Each row comes from the steps of one walk. Every step used is in the known rows, and no mark comes twice. Write the walk behind each row, first mark first.
Each row is shifted at random along 4 fixed directions that mean nothing.
Known rows:
d r g x j a: [-270  -66 -229 -172  -51 -108   65   56 -154  -50   26   77 -129  149
  -37 -149  -42   34 -171  148  156   66  312 -209  257   37 -195  188
  137 -277 -144  157 -137 -125  -34 -224 -433   85 -521   66 -101  169
   43  -92 -189  182 -485  286  165  311  339  124 -346  -92  -83  -52
   10]
b t a c j x f n r: [ 198 -139   12  445   92  -73  410 -190  -70  383  -80 -315  156  -69
   28 -165   38 -129  148  -12  -19  168 -342  100  239   54  152  289
 -400  -13    8  -94 -119 -100  141  367  246   21  241  159  157  161
  -56   25 -103  -24  263  196   -4 -202  -99   95 -168  284 -105  307
  157]
v c j f x n r: [-225  146 -275   24 -153 -238   53  -35 -122   22  218  -97   88  142
   11 -116  -87  104  168  231  -16  -25 -127 -307  440 -120  -47  112
  195 -328  159 -112  -44  -94   -3  218   -5  214  -28   10 -112   99
 -242 -229   30   30 -293  299 -102  509  250 -163 -158   37 -256   -9
   84]
b r n j v: [ -44 -186 -115  112   10   96  236   61   20 -114   56  -84 -192  -11
  -95 -135  148  -12  106  115   -5  119 -127  -68   23  135  -10 -219
   56  197  121   42   25  -28 -165  219  144   51  111  217  193  -55
   10  -33   43  -40  195  -32  -71 -174  233  -64  -56   81    5   -7
  139]
d r b t: [ -33   59  -46  -17   12  -36  -89   46 -339 -170  377   48   -7  109
  -68   -8 -101    1   74    3  104   80  -21 -374  140  -72  146  -63
  225 -264 -135   26 -168  -63  -97   27  -56   96  -67  143  -12  220
 -334 -119 -183 -134  120   81   72  218   56  -63    1  -13   65   83
   87]
f t g d: [-339   20   -9  -68   41  122 -360  -32  -15 -463  103  149 -444  184
 -114   96   85  232 -149  139  -67  105  258 -109  -63  153 -215 -296
   72  238  238  -24   -9  216 -415   -8  129  -30  101  -88  -54 -131
  120 -121  157   48  -10 -243 -186   31  -53 -228  196   67  161 -219
 -400]
b t a x f: [ -35    0 -108  109   30    6  -34 -161 -111  203 -112  -56   90    8
   91   -2  -26   44 -240   -5  143   45  122   31   95  -16  -35  382
 -241 -199 -204  -41 -108  -83  112   10 -119   17  -58  -26  -12  154
   67   -8 -219   32 -115  125  106  129  -89  254 -222   97  -35   26
  -82]
c j f x n: [ 303 -124  154  537   39   16  558 -236   59  203    0 -302   89 -202
   78 -169   17 -263  274  -59    7  360 -787   85  184  313  276  136
 -332  134  126 -250 -157 -157  122  626  648  -69  461  348  427  -75
   93   82   62 -140  792  101   53 -540 -151   24   54  460  -14  567
  351]
g r b p t a c j: [  26 -311   72  313  162  352  203  -60   88 -254   11  -80 -304  -95
 -171 -189  325  -39   57   40 -174  159 -246  136  -68  349  -16 -158
 -233  476   13   89   12   35 -318  298  363 -150  423  150  379  -90
   91   93   -8  -23  449 -160 -188 -790  -72   -2   73  173   95   39
   29]
n j x f r b t g d: [ 294  -69  204  440   90  -75  163 -280 -228  324    3 -285  184   28
  110  -72  -73 -236   63 -106   88  370 -244  -75  129    9  210  296
 -429 -119 -144 -103 -334   -8  190   99  106 -143   34  238   81  229
  -20  110 -248  -72  503  153  160 -193 -155  120  -52  385   56  465
   36]
t a x f n r b p g d: [-234  -52   18  -17  -86   27 -106 -184  -50  -90 -143   22 -321   58
  -49  -68  137  143 -125   83    9  222  220  -93  156   72 -146  -51
 -116   90  111   12 -109  120  -99  -89 -140 -257  -78  -58  -17 -112
  306  105  -14   47  -28  -31  -20  -53  -10  -64  -49  163   51  -65
 -310]
p b t g x n j v c: [-113    7 -268  360   32  356 -281 -293  365 -140  -32 -243 -241    5
  128   23  412  123  -59  148   36 -288    6  220 -161  122  -86  -66
 -218  366  124 -312  342   21   -9  392  125   22  561  -87   36 -234
 -127   47   85  108  225 -209 -449 -293 -282 -109  299  262  114 -296
  -70]
d r n j v: [-179  -62 -286  106  -24  117   47   77  107 -116   43  -60 -231   13
 -117  -39  159  134   49  209  -25  -59   25  -19   26   76  -78 -220
  100  159  128  -28  152    6 -202  237   53  149  148   55   43  -53
 -115  -89  119   51  -81  -26 -215   50  176 -183  -58   45   37 -202
   42]
n r b p g: [  45  253  -83  276 -137  143 -427 -196    3  163  201 -202   46  106
  156  112   69  -71  -55   45  251 -218   92 -147  -26 -232  295  -46
  111 -216  -91 -327   65   26  184   81 -247   26  222  -94 -264  106
 -490  -71 -102  111  251   21 -272  403 -334 -206  114  289  151  -63
   16]
b r g d n j: [-197  -89  -31 -117  -95 -219  290  132 -376  -64   44  126 -126   90
 -184 -146  -89   39   48   70  -22  396   44 -378  240    5 -116   88
   59 -235  -29  270 -265   -7 -115 -149 -201  -94 -524  222    9   91
  183  -33 -104    0 -253  196  222   68  509   57 -290  -67  -93  118
  -57]
x f t a c j v: [   7 -319  -56  183  195  284  212    2  169 -274  -42 -152 -260  -15
  -70 -152  240   -6   15  128 -127   42 -143  182  -30  313 -187 -149
 -112  504  105   51  116  -32 -337  269  371  135  371  172  343  -55
   24   -5   68    2  275 -110 -198 -432   -6   29  -20  106   31 -108
   79]
d n j f: [-197 -116 -133 -153  -36 -132  363  160 -144 -285  135   83 -140   -4
 -117 -149 -100  101  141  116 -102  317 -232 -300  274   91 -118  -88
  158  -50  129  117  -88  -74 -233  172  196  108 -171  216  237  -49
  127  -44   14 -173  -28  113  160  -46  438  -18 -162 -109 -215  115
   93]
f c j v a t g d n: [-177  -69  -31   91  -29   52 -122 -117   31  -54 -202   95 -215  -65
 -153    3  143  138  -81  102  -35    3  203   23   21  206 -222  109
 -163   36   28   19  -27   41 -150  -80  -81  -80    5  -51  -17    1
  112  -13   27  129 -228  -53  -69  -28  -11    5 -130  131   57  -93
 -277]
j a x f r b: [ -36 -142 -115   72   45  -54  -11 -169  -81  322 -248 -108  -12  -37
  -52  -72   50  211  -37   72  123   40  266   -1  265  -80 -113  239
 -259  -92 -171   53 -125  -30  105  -62 -333  -77  -24  -72   24  136
   50  116 -225   -8 -249  213   69   77  -82  111 -362   93  -34  -66
  -71]
b p g x n: [ 150  150   94  162 -277 -214   82 -224 -237  382  -29 -155  268  -51
  254  -55 -159 -305  -67  -67  282  185 -107 -275  250  -99  277  521
  -74 -579 -221 -142 -298 -297  468  -94 -353 -173 -345  138 -135  226
  -93   77 -297   22  159  333  340  343   13  187 -186  272  -50  404
  114]
c j x f n r g: [-257  211 -345   41 -213 -130 -283 -121  -72  286    3 -130  136  214
   30   61  -78  167 -109  212  195 -196  303 -252  362 -231 -105  283
  145 -530  -69 -111  -26    9  190  -53 -430  159 -198 -149 -357  157
 -260 -227  -69  227 -573  302 -177  835   54  -70 -336  131 -130 -225
 -146]
d r b t g x f n j: [ -30   -6 -211  357   56  111   98 -153   32  245 -120 -181  -42   14
  -20  -32   97  152  -53   89   63  104  -65  109   79   38  -20  187
 -370    2  -47  -94   22   28   59  385   50  -63  156   -4   68  -40
   38   57  -99   89   42   60 -149 -244  -93   14 -122  246   77  -24
 -132]
d n r b p g x f t a c: [ -17 -161   33  -38   22 -167  373  127 -349 -390  506   65  -45  213
  -56 -275 -153 -270  135  104  -49  364 -433 -525  338  178   67 -125
  326 -142   59   19 -282 -256 -261  237  281  228 -236  416  240  197
 -189 -185  -37 -134  346  195  150  -66  341   -2  -24  -52  -41  331
  284]
t b r c j x f: [ -92 -249 -100  212   69  150  205 -202  119   56 -220 -146 -184 -102
  -90 -130  250  192  -23   70  -57  168  -38  142  115  171 -143   89
 -436  250   10   70   43   23  -15  284  134 -195  292   30  275 -156
  354  184  -74  -93  138   -5  -59 -531  -36   85 -138  178 -102  -55
 -152]
x f r b p t g d n: [-355  -18  -56 -142  -93   -4 -160  -52  -87 -202 -199  189 -402    6
 -174   -1  114  341 -124   84  -48  205  339 -160  128   46 -228  -75
 -117   65   81  114  -42  125 -177 -129 -237 -282 -127 -145  -27 -155
  338  164  -58  -57 -214 -109   34  -79   76  -91  -67   20   34 -208
 -527]
g d r n j f: [  -9  -66 -241  396  -20  -76  153 -212   90  568 -440 -278  114 -188
  -36   64   81  232  -35    8  -52   56   80  174  118 -156   26  391
 -623  -63 -110  -26   24   90  237  140 -150  -72   95  -89  -66   95
  115  207 -156  -32 -224  149    7    5  -71   51 -329  202 -161   62
 -158]
n j a t g x: [-182   20 -147   95   30  200 -314 -146  114 -160   97   47 -194   92
    3   59   66   49 -248  154  146  -54  147  -15  -67  260 -138   30
   -4  -92   -9 -170  -16   -6 -111  158   37   58   76  -51  -28  -16
   -7 -182   21  201  -23  -65 -154   -6 -117   15   60  192  175 -107
 -168]
p t a x j: [-385  222 -285 -166  -13  175 -297  147  -33 -540  455  184 -270  285
   14  -90  -46   69 -196  266   85  -66   54 -176   45  137 -105 -200
  484  -49  129 -130   22  -23 -476  182  118  256  -20  -62  -63  -43
 -191 -384   23  226 -227  -42 -224  341  212 -146  114  -91  100 -243
   21]
j f r b p: [ -97  -86  -63 -136  -26   14   -4   35 -151 -193  137   -7 -171   55
  -78  -91   59   94  101   92   56  130   42 -264  208  -57  -22 -242
  220  -29   33   87  -45  -27  -99   13  -54    8   62   88  123   -6
  -34   21 -109 -217  150    6   59   69   93 -111  -79   19  -67  -46
  -44]
g x n j c: [ 119 -142  -91  456  111   45  434 -203  156   94  -61 -362 -101 -141
   62  -87  215  -76  128   45  -75  118 -387  232   -8  158  122   42
 -402  319  126 -166  131 -109   72  539  381   44  385  205  214  -67
   22  133  100  -43  433   17 -108 -513  -96  -49  118  283   -5  207
  227]
t b p g d n r c: [-178   67 -222  223 -111  -64 -123 -105  -13  214   16  -88  -70   -6
 -123   55  121  181  -70  108  -40 -138  214 -105   51 -172   99   27
 -189 -118  -25  -61   93   41   80  115 -253    0   53 -131 -257  127
 -237    5  -16   41 -183   72 -179  193  -58 -190  -74   72  -10 -170
 -196]
p t a c j f x: [-128  -26 -211  -76  -75   13  -66  -45  -57   52  -77  -43   77   46
   25  -87  -59   87 -208  109   84  -13  182  -77  187   79 -256  411
   37 -336 -195   95 -128  -77   70  -79 -231  117 -230  -28  -34  159
   37 -152 -249  158 -447  230   80  326  108  265 -439  -14 -148 -138
  -97]
t b r g x n: [-147  -57   -7  -73 -169 -137   73 -142 -198   26  -81   58 -114  -17
  -24 -107    3   39  -73   34  138  260   86 -299  288   90  -39  206
  -82 -236  -39   93 -249 -148  110  -56 -248 -300 -277   93   36    2
  265  125 -150  -79  -28  142  250  -41  202  111 -130  115  -45  144
 -139]
t g d n j: [ -22  -79  -11  348   52  108  169 -107   35  131 -223  -70 -211 -121
 -107   -2  160   93   -1   35  -75  221  -73  163  -86  149  -15   71
 -438  229   51  -21   11  105  -66  245  122 -195  158   43  105  -99
  205  123   50   71  127  -80 -102 -444  -54  -27  -15  232  128   67
 -148]
g d n j f r b p t: [-194  195 -212  -46  -78   42 -301   10  -85 -188  249  -25 -115  121
   -3   34  -44  143  -49   96   78  -57  130 -256   67 -146   60 -101
  225 -204    1 -133   10   56 -149   59 -118  122   11  -90 -156   43
 -292 -100 -153  -27  -91    5 -103  384    3 -175   17    5   38 -176
 -149]
n r g x f t a c: [-300   22 -305  -75   27 -111  -68  103 -181 -367  490   54  -61  362
  -54  -87 -107   14 -102  255  -32  -50  -10 -393  263   23 -110 -100
  383 -185   88  -61  -63 -108 -322  181  111  464 -168  114 -104  225
 -351 -386   69   74 -221  150 -153  454  260 -108  -40 -133  -65 -110
   70]
g d r b: [-214   -3  -79 -176  -93 -196  -72   57 -347  -97   86  149 -133   39
 -190  -52  -76  218   63  107  -43  186  246 -394  295 -113  -75   -1
  118 -216  -88  223 -233    1 -130 -226 -359 -102 -322   27  -94  200
  -43   23 -145 -116 -331  175  168  264  268 -106 -225 -110  -19  -21
 -126]
b t a x n j: [-245  235 -368   81  -29  115 -276  -63    4   41   79  -48  -66  145
   60   41   45  155 -205  190  183 -201  223   68   10  -62  -63  179
   21 -195  -31 -178  104  -10  -81  201 -128  134   41 -167 -188   16
 -190 -211  -66  251 -404   44 -237  391  -11   -7  -64   62   67 -261
  -81]
x f j a t: [  38 -197    0  172  258  131  103 -122   61  -31 -113 -125 -166  -15
  -29  -34  108   31 -103    1  100  103   32  227  -63  206 -112   63
 -265  204  -48  -28  -17  -20 -175  122  176   85  198   69  198   36
   78    6  -88   64  142  -41   -9 -283 -196  144  -71  163  102   37
   -1]
r g x n: [  20  149 -100  396 -135  -19  -15 -283   46  239   61 -182   83  -44
  126   48    3 -117  -34   41  161   -8 -243  -91  137   67  258  208
 -146 -207    1 -337  -62 -137  233  345   81  -11  165   77  -68   38
 -154  -23   44   45  272  108  -71  110 -182  -70   95  366   85  234
  109]
b r g d n j c: [-133  -54 -176  235   37  -36  221  -40   -3 -134  147 -138 -207   44
 -129  -54  161   67  124  111 -117   73 -166  -54   37   53   24 -192
  -79  180  179  -48  100   55 -127  314  226  126  162  166   18  -34
  -48  -28  146  -28  110  -21 -180 -162  150 -212   89  117  -46   26
   54]
p g x f: [-255  123 -140   -6 -146  -39  -39  -47  -61 -316  374   71  -90  159
   66  -71 -111   -6  -83  159   31  122 -203 -379  230   82   32  -80
  279 -171  128 -185  -93  -87 -137  225  162  128 -110  109   -3  -34
  -74 -169   68    3  158  104  -31  194  185 -131   75   66  -41   57
   47]
g d n r b p t a: [ -15  -96   46   63   51   87    8  -22 -129  -50  -28   45 -200  -70
  -59  -62   81    7 -103  -76   25  121  113  -48  -57   97   95   14
 -152   82 -100   46 -101    9 -101   -1 -110 -158  -23   27   66   91
   36   81 -177  -48  130  -56   82 -227  -87   64  -27   22  145   48
 -131]
t g r n j f c: [   1  -94 -267  457   41   -5  175 -200  158  428 -267 -328   88  -49
  -11   13  158  181  -43   80  -50  -51   -2  205   56 -120  -12  236
 -519   66  -40  -82  129   41  171  291    5   79  228  -58  -40   63
  -35   96  -78   25  -83  102 -135  -84  -83  -21 -231  198 -176  -37
 -115]
f c j v a x n r g: [ -80 -303  -59  322   60  154  142 -298  217  229 -413 -265 -245  -45
  -51  -49  372   76  -26   81   54    1  119  206  119  194 -225   75
 -397  282   45  -49  109   52   71   99  -42  -77  256   20  111 -113
  208  103  156  189   27   30 -271 -289 -207   38 -125  344   19 -111
  -52]
g x n r c j: [-182 -183  -93  168  -28    0  388   53  -30 -162  212  -21 -157   -4
 -206 -215   68    7  160  186 -206  183 -338 -202  245  245  -16 -100
   16   67  145   85  -53  -57 -228  394  321   58   83  207  217  -21
  -31 -144  149    4  113  136 -126 -269  278 -139  -76   65 -111   71
  148]
p t a x f c j v: [ -20  -87  -99  -63  -16   60   83   74  -80 -161  147  -63   20   83
   43 -185  -48 -108  -73  134   43  -22   -5 -130  126  120 -143  146
  229 -116 -101   77  -93 -165 -146  -40  -24  229 -136  147   71  196
 -208 -189 -158   96 -123  191   40  239  233  145 -273  -32  -91  -81
  143]
c j v a x f n r b p: [ 210   31  -28  191  -86  -44   76  -96 -193  223  238 -190  261   28
   84 -161  -68 -263  198   83  193   24 -278 -261  287  -69  218  131
  201 -379 -112 -155 -182 -211  149  145  -23  130   77  218   74  243
 -422 -125 -171  -41  265  278   16  298   -1   25 -204  233  -17  251
  320]
p t b r g d n j a v: [-177   44 -185  -89  -23   78 -262   48  -72 -318  348   70 -192  157
  -77  -81    7  -41  -86  161  117 -118  172 -258   17   87  -41 -163
  360  -89   18  -74  -83  -21 -324  -61  -90  199  -99   95 -131  172
 -311 -222  -33  135 -148   12 -133  340  214  -53   11  -22  117 -150
   59]

Which walk is each row?
[-291   78 -432  -37  -94  135 -498 -145   96  106  -67    7  -38  132
   20  -24  159  236 -321  218  259 -408  576  -30   70  -62 -273  223
  100 -244 -162  -52   81   -2   29 -180 -560  112 -144 -214 -266  110
 -146 -143 -179  296 -607  120 -205  502   24  106 -316   17    8 -433
 -205]	t b r g x f j v a
[ -53 -426  140 -126  188  180  166   11  -37 -475  -46  151 -432  -91
 -204 -171  202   43   51   40    1  330  -37  -60    0  464 -237 -233
  -37  400  103  169 -135  -69 -475   84  277 -189  112  228  520 -156
  317   78   21 -124  331 -183   94 -730   87  135   27    6  173   69
   -7]	r n j v a t b
[ -44 -268  285    0  -56 -232  486  -64 -316 -200   82  -22 -184   47
 -107 -232  -61 -213  234   11 -100  639 -321 -418  408  258  -42  -39
    9  -10  154  169 -416  -43 -133  -53  204 -194 -288  426  257   25
  315   37   76 -128  339  190  268 -239  346   -7  -66  184  -89  467
  119]	c j x n r g d
[ -71 -362   -8  144  -63    9  331 -207   61   52 -244 -141 -115  -86
  -69 -154  152  -26   34   92  -79  277 -162 -153  318  322 -262  178
 -210   13   27  110 -145  -70  112   87   66  -75  -49  231  242  -39
  352   69   62   12  105  153   52 -332  137  154 -220  253 -137  130
   -1]	a v c j f n r g x
[-265 -193 -170 -114  -33  160  -94 -168   52 -109 -272  -58 -369  -12
  -90 -100  380  232  -11  183   56    1  360   26  186   53 -319  -53
  -68  127   26  122  136    2  -42  -55 -316 -188  104  -92  109 -177
  248  143  -44   28 -222  -34 -144 -122  -38   18 -161   81  -31 -309
 -218]	v a c j x n r b p
[  97  -47 -175  207   83  -14   76   -2 -136 -125  451 -177  202  155
   70 -172  -13 -211  168  110    3 -105 -335 -268  183  -12   98    7
  235 -101  -60 -131  -64 -165 -109  229  208  450  136  288   74  320
 -537 -265  -92  -37  200  160 -104  208  142    9  -20   19 -114  139
  417]	n j f r b t a v c
[ -69   11 -151  174  -80   13  -62  -92  -78  140   51  -18   43   18
 -109  -54   -6  128   38   88   89   52  -56 -170  175   32   86  124
  -89 -199   12  -67 -127    3  -31  281   42  -87  159    0   67    6
  -37  -74 -163  -76   -6   68  -42   57   28  -37 -162  152  -28   43
 -112]	c j x f t b r n
[ 105  -45  -66  330  -25    8   63 -309    7  355 -211 -286  123  -18
  137  -15   57  -44  -89    0  198  209  -52   35  145  -34   64  368
 -435 -184 -164 -163 -109 -105  256  162  -88 -172   57   36   80   29
  125  182 -263  -24  198  159  103 -134 -142  169 -172  328  -17  191
  -92]	a t b p g r n j x f
[ -14  221 -162  -38 -147 -113  -39   99 -327 -265  745  -24  143  245
   34 -202 -168 -274  253  227  115  -19 -352 -555  362  -88  273 -170
  667 -460   48 -166 -161 -249 -132  268  104  297   -7  251  -24  254
 -653 -355  -78  -89  177  233  -58  561  273 -222   27   25  -59  189
  377]	t a c j x n r b p
[-256  -20 -285  126   17  -42  146    7   -5 -335  425  -39 -213  193
 -101 -151   90  -57   89  257  -41  -23 -221 -203  216  153  -24 -223
  263   20  191 -156   43 -116 -286  353  263  346   51  201    6   50
 -271 -238  221  107  -19  106 -239   98  252 -213   94   39  -31   19
  269]	d r g x n j a c
[-269  -92 -131 -148   63  154 -117  112  -73 -587  348  208 -404   94
 -201 -108   96   73   -6  188 -100   23   27 -236   51  266 -115 -442
  341  241  194   30  -27   22 -537  135  227  146   98  131  110   22
  -90 -193  147  -37   56 -185 -161  -25  205 -160  168  -82  149 -165
   -9]	g d n r b t a v
[-126   50  -20   71 -119  -53   35 -133 -157 -186  213  -26  -97   94
    2 -176    4 -111   99  107   52  178 -172 -259  329  153   35   85
  102 -174   44  -90 -197 -116  -95  123   49  -80  -62  142   52   43
  -48  -60  -73   24   54  147   20   90  147  -61    4  165  -32  201
   84]	p g d r b t a c j x n
[   0  -52   16  224  -91   52  128   60 -147 -108  385  -27   38   61
 -130 -176    1 -163  110   94  -55  109 -289 -307  130   84  181  -42
  138 -143  -75   47 -160  -81 -137  175  135   -4   25  205   96  146
 -309 -137  -89   -9  277  158  -43 -102  211 -106  -79   97  -56  157
  154]	t b p g r c j
[-231 -208   19   19  -80 -101  289    9  -87 -334   70  104 -261  -12
 -248 -169   62   39  218  135 -234  319 -280 -344  337  286 -188 -172
   98  114  234  103 -154   24 -291   80  290   18  -32  262  212  -72
  205  -37  201 -108   77   32   14 -174  357 -139  -48   88 -143  146
   -5]	a v c j f r g d n
[  38   76   62  240   24  147  -96  -97  -37 -217  298  -83 -203  -25
   -8   30   70  -69   97  -34    9   90 -246 -154  -88   66  303 -288
   42  119  102 -250   -4   44 -160  317  275   -8  371   87   63  -29
 -261   -3   26 -127  585 -157 -156 -176 -249 -243  335  211  233  111
   31]	g d n r b p t
[-467  -11 -346  -48  -82  120 -300 -183  159 -265  -11   59 -313  126
 -103  -35  203  325 -156  251   48 -132  230 -122  230  173 -304  -15
   22    0  170 -100   88   32 -223  187  -27  -12  123 -155  -11 -203
  135  -76   72   96 -325  -41 -270   73   45  -92   -3   88  -50 -305
 -296]	v a c j f t b r g x n
[-126  -96    0  116   23  103  198  -96    9 -358  197   55 -277   21
  -77 -133   56   50   72   92  -32  310 -409 -163  173  350  -11 -246
   30  206  261 -118  -83  -36 -235  506  525  -68  246  205  359 -252
  203  -17  140 -137  524 -126  -46 -473   18 -114  181  201   86  149
  -26]	r b t g x f n
[ 284 -230  146  501  156  119  195 -324  123  386 -255 -342   54 -134
  108 -119  146 -151   16 -106  132  210 -230  211   92  138  148  231
 -572  144  -77 -182 -127  -51  163  219  188 -147  379   85  245   46
  122  224 -226  -46  583   61   51 -515 -342  138  -51  451   11  359
   38]	v a t b p g x j f r
[ -89  -67 -154  -30 -140    9   28  -97 -134  222 -228 -120   83   49
   22 -121   32  108 -176  126   86   32  302 -119  234 -110 -237  471
 -116 -331 -293  233  -85  -80  199 -215 -520  -93 -356  -29  -72  138
   34   55 -359  142 -414  303   92  217  136  227 -532   39 -170 -188
 -186]	r b p g x f c j
[-291 -202 -239   -2   77  277  -96 -149  253 -468  -14  -74 -459   62
  -20 -112  430  186  -21  203  -76 -104   59   60   47  243 -325 -319
   55  480  229  -92  278   12 -273  258  173  120  410   -2  205 -248
  144  -14  178   15   82 -224 -337 -300  -75  -87  165   52   16 -362
  -97]	j x f n r b p t a v c
[-211 -210 -136 -168  -58  -95  381  233 -119 -373  275   25 -155  104
 -170 -281  -24    5  178  241 -157  163 -187 -350  339  144 -178 -227
  386   33  172  215  -63 -136 -331  119  167  227 -162  281  211   50
 -106 -189   82  -62  -55  184   13   95  543  -95 -229 -133 -215  -63
  188]	x f n r c j v
[-200   33 -168  -84 -133 -115   33   99 -273 -116  251   59   -1  256
  -55 -121 -157   10  -27  185  113  271  -25 -435  281  -42  -65   74
  238 -384  -21   25 -235  -91 -171   67  -91   38 -366  115   16   58
  -76 -176 -158   37 -166  240   94  270  393   -7 -238  -20  -50   38
  -34]	a x f t b p g r n j
